Here is a tiny trained network, its code and every weight. The questions are about switching its units off for an input and a target symbol, where a switched-off unit gives its printed mean instead of its output.

import numpy as np


def w(rows, s, z=0):
    codes = np.array(rows[::2]) - 128.0
    scale = np.full(codes.shape[1], s)
    scale[-1] = z or s
    return codes * scale


def norm(h):
    return h / np.sqrt((h * h).mean(-1, keepdims=True) + 1e-5)


def f(y):
    return y / 2 * (1 + np.tanh(0.7978845608 * (y + 0.044715 * y**3)))


def softmax(a):
    e = np.exp(a - a.max(-1, keepdims=True))
    return e / e.sum(-1, keepdims=True)


def log_softmax(a):
    a = a - a.max(-1, keepdims=True)
    return a - np.log(np.exp(a).sum(-1, keepdims=True))


def net(x, mask):
    ids = ['βγδεζηθλμξστφψω'.index(c) for c in x.split()]
    T = len(ids)
    res = E[ids] + P[:T]
    u = 0
    for l in range(2):
        q, k, v = (norm(res) @ M[l].T for M in (Q, K, V))
        z = softmax(np.where(np.tri(T) > 0, q @ k.T / 3**0.5, -1e9)) @ v
        res = res + np.where(mask[u], z, O[l][:, -1]) @ O[l][:, :-1]
        u += 1
        y = f(norm(res) @ A[l][:, :-1].T + A[l][:, -1])
        res = res + np.where(mask[u : u + 16], y, B[l][:, -1]) @ B[l][:, :-1]
        u += 16
    return log_softmax(norm(res)[-1] @ U[:, :-1].T + U[:, -1])


Q, K, V, O, A, B = {}, {}, {}, {}, {}, {}
E = w([
[79,134,144,132,144],'β',
[88,124,128,144,120],'γ',
[125,155,127,132,91],'δ',
[143,65,97,162,85],'ε',
[135,165,159,115,109],'ζ',
[130,77,136,121,168],'η',
[147,191,174,166,110],'θ',
[164,70,106,137,117],'λ',
[132,196,117,159,136],'μ',
[157,92,121,87,125],'ξ',
[193,77,127,97,109],'σ',
[173,91,133,118,74],'τ',
[130,134,149,163,11],'φ',
[155,186,113,102,194],'ψ',
[97,111,252,165,89],'ω',
],0.015)
P = w([
[117,164,253,101,107],'0',
[5,60,122,89,180],'1',
[4,63,116,80,192],'2',
[42,89,107,97,148],'3',
[68,100,109,102,141],'4',
[79,115,108,101,159],'5',
[92,114,110,115,136],'6',
[101,114,95,134,130],'7',
[102,125,93,147,154],'8',
],0.0058)
Q[0] = w([
[105,124,206,16,35],'L0H1',
[116,45,253,235,88],'L0H1',
[201,121,118,35,80],'L0H1',
],0.0051)
K[0] = w([
[114,114,255,205,181],'L0H1',
[138,147,220,120,128],'L0H1',
[44,127,152,105,135],'L0H1',
],0.0055)
V[0] = w([
[200,146,90,21,86],'L0H1',
[66,72,231,111,158],'L0H1',
[255,100,96,74,165],'L0H1',
],0.0062)
O[0] = w([
[2,9,164,102,146,65],'L0H1',
[120,142,38,230,214,254],'L0H1',
[192,122,175,140,119,34],'L0H1',
],0.006,0.0069)
A[0] = w([
[116,108,74,3,59,252],'L0N1',
[133,25,111,157,90,94],'L0N2',
[212,150,86,87,154,193],'L0N3',
[101,114,144,97,218,112],'L0N4',
[144,169,154,180,102,157],'L0N5',
[134,184,117,151,131,139],'L0N6',
[111,180,158,77,72,132],'L0N7',
[60,196,134,68,73,18],'L0N8',
[62,76,130,167,97,183],'L0N9',
[147,80,100,110,138,75],'L0N10',
[167,121,86,140,90,119],'L0N11',
[103,226,175,175,88,147],'L0N12',
[105,151,169,162,151,132],'L0N13',
[93,160,154,183,119,124],'L0N14',
[111,206,102,141,209,224],'L0N15',
[126,83,107,64,179,238],'L0N16',
],0.0072,0.0026)
B[0] = w([
[133,80,78,227,87,144],'L0N1',
[153,217,151,134,94,162],'L0N2',
[70,83,139,224,91,148],'L0N3',
[103,145,117,142,43,154],'L0N4',
[102,16,104,124,160,188],'L0N5',
[149,48,124,119,90,169],'L0N6',
[160,175,107,194,101,121],'L0N7',
[153,179,168,138,155,122],'L0N8',
[201,155,116,130,161,221],'L0N9',
[54,142,164,95,142,127],'L0N10',
[3,163,118,81,219,145],'L0N11',
[59,137,106,132,165,241],'L0N12',
[153,89,124,47,138,175],'L0N13',
[101,76,109,81,203,206],'L0N14',
[210,84,71,206,16,254],'L0N15',
[104,195,70,164,79,168],'L0N16',
],0.0047,0.0048)
Q[1] = w([
[42,148,104,250,142],'L1H1',
[122,26,80,255,174],'L1H1',
[124,204,107,112,163],'L1H1',
],0.0076)
K[1] = w([
[157,157,215,75,173],'L1H1',
[116,193,254,160,75],'L1H1',
[83,39,115,45,177],'L1H1',
],0.0058)
V[1] = w([
[136,255,31,168,236],'L1H1',
[58,49,203,60,194],'L1H1',
[65,221,156,109,107],'L1H1',
],0.0074)
O[1] = w([
[130,164,123,153,197,5],'L1H1',
[153,71,107,191,122,129],'L1H1',
[50,179,168,246,40,68],'L1H1',
],0.011,0.0023)
A[1] = w([
[76,155,131,63,187,229],'L1N1',
[116,175,161,73,127,131],'L1N2',
[141,140,51,153,96,134],'L1N3',
[30,143,175,119,130,197],'L1N4',
[87,89,124,204,117,60],'L1N5',
[147,47,109,59,116,246],'L1N6',
[188,112,67,196,94,205],'L1N7',
[99,196,160,205,141,74],'L1N8',
[97,193,91,58,76,113],'L1N9',
[119,99,90,156,161,144],'L1N10',
[182,149,109,136,129,26],'L1N11',
[176,96,112,167,147,150],'L1N12',
[167,175,90,99,254,126],'L1N13',
[150,130,78,128,137,151],'L1N14',
[151,151,76,184,74,81],'L1N15',
[75,114,56,146,109,204],'L1N16',
],0.0092,0.0013)
B[1] = w([
[135,51,198,144,66,154],'L1N1',
[93,94,126,54,142,124],'L1N2',
[194,29,218,147,230,214],'L1N3',
[191,139,238,103,171,151],'L1N4',
[124,91,154,74,114,213],'L1N5',
[249,218,151,188,152,189],'L1N6',
[111,167,175,139,134,254],'L1N7',
[211,163,43,151,193,165],'L1N8',
[106,123,183,72,127,151],'L1N9',
[88,175,176,98,121,192],'L1N10',
[48,73,160,159,132,128],'L1N11',
[71,193,209,38,182,180],'L1N12',
[3,89,101,116,46,196],'L1N13',
[102,44,241,91,92,169],'L1N14',
[80,155,230,51,173,206],'L1N15',
[123,140,218,141,97,233],'L1N16',
],0.0048,0.0067)
U = w([
[84,122,69,136,136,88],'β',
[108,127,90,112,139,49],'γ',
[145,188,100,186,151,107],'δ',
[143,123,167,9,108,1],'ε',
[141,131,81,210,94,78],'ζ',
[130,79,89,49,194,159],'η',
[166,176,121,151,168,93],'θ',
[228,148,124,78,169,203],'λ',
[150,190,133,100,160,101],'μ',
[142,81,110,157,52,131],'ξ',
[189,103,116,115,99,174],'σ',
[177,125,127,103,86,144],'τ',
[93,173,193,130,35,145],'φ',
[150,198,186,47,143,72],'ψ',
[129,41,189,178,178,188],'ω',
],0.011,0.003)

Each question gives the input, a string of symbols that net reads in full, and the target symbol t.
The units are the heads (3 rows each of Q, K, V and O) and the neurons (one row each of A and B). Each row of codes is followed by its name. A weight is (code - 128) times the scale printed after its matrix; where a second scale follows, it is the last column's (O, A, B and U).
mask holds one flag per unit, layer by layer, with each layer's heads first. A switched-off unit (its flag False) gives its mean, the last column of its rows in O or B, instead of its output. The means were averaged over made-up inputs and are rounded, as every weight is.
A unit's drop is (log p(t) with every unit on - log p(t) with that unit switched off) / (log p(t) with every unit on - log p(t) with every unit switched off).
The circuit of an input: a set's keep is (log p(t) with only the set's units on - log p(t) with every unit switched off) / (log p(t) with every unit on - log p(t) with every unit switched off). Starting from the 12 units with the biggest drops (on a tie, the unit counted first), units are removed one at a time, each time the one whose removal leaves the highest keep (on an exact tie, the one counted first), for as long as the keep stays at least 0.8.
circuit, biggest first: the units of the circuit, biggest drop first
most important unit: the unit with the biggest drop
k most important neurons: the k neurons with the biggest drops, biggest first
k most important neurons of layer l: the k neurons of layer l with the biggest drops, biggest first
input λ θ ξ, target λ: 2 most important neurons of layer 1 -> (L1N6; L1N13)
input ε φ ω β ω ω ζ, target ω: circuit, biggest first -> (L1N3)
input φ φ λ μ, target φ: circuit, biggest first -> (L0H1; L0N15)
input η β δ, target η: circuit, biggest first -> (L1H1; L0N15; L0N2)
input φ ε δ, target φ: circuit, biggest first -> (L1H1; L0N15)
input φ φ μ δ λ σ β, target φ: circuit, biggest first -> (L0H1; L1H1)
input ε β λ η, target ε: 2 most important neurons of layer 0 -> (L0N2; L0N12)
input ψ ξ φ, target ψ: circuit, biggest first -> (L0N15; L1H1)
input λ ω λ η ξ ε λ ε η, target λ: 2 most important neurons -> (L1N6; L0N12)
input λ ψ δ, target λ: circuit, biggest first -> (L0H1; L1H1; L1N6)
input φ ω ω η γ, target φ: circuit, biggest first -> (L0H1; L1H1)
input φ ξ ω ξ ω η, target φ: circuit, biggest first -> (L0H1; L1H1; L0N15; L0N4)
input φ φ ε ξ δ φ ζ β, target φ: circuit, biggest first -> (L0H1; L1H1)
input φ φ ζ, target φ: circuit, biggest first -> (L1H1; L0N15)
input φ ω ζ, target φ: 2 most important neurons of layer 0 -> (L0N15; L0N8)
input φ φ γ ε ξ ω ω η τ, target φ: circuit, biggest first -> (L1H1)
input η ζ ω ω ε γ η η ε, target η: circuit, biggest first -> (L0H1; L1H1; L0N15; L0N11)
input φ η ω ω φ ε φ φ σ, target φ: 2 most important neurons of layer 0 -> (L0N3; L0N15)
input φ η σ ω β φ λ, target φ: 2 most important neurons -> (L0N15; L0N3)
input ξ φ β ξ σ, target ξ: 3 most important neurons -> (L0N15; L0N3; L0N16)
input ε η φ, target ε: circuit, biggest first -> (L1H1)
input λ ε β η, target λ: 3 most important neurons -> (L1N6; L0N15; L0N12)
input δ β η, target δ: 2 most important neurons of layer 0 -> (L0N7; L0N8)
input φ β ω γ μ ζ τ, target φ: 3 most important neurons -> (L0N3; L0N15; L0N8)
input ω δ σ, target ω: 2 most important neurons of layer 1 -> (L1N3; L1N13)
input η μ ε λ φ ω ε ξ, target ω: 3 most important neurons -> (L0N3; L0N1; L1N3)
input ψ ψ τ φ θ λ, target ψ: most important unit -> L0H1
input φ σ ω ω η σ γ τ ξ, target φ: 3 most important neurons of layer 0 -> (L0N3; L0N15; L0N8)
input η ξ δ, target η: 2 most important neurons of layer 0 -> (L0N12; L0N2)
input δ η δ, target δ: 2 most important neurons of layer 0 -> (L0N8; L0N7)
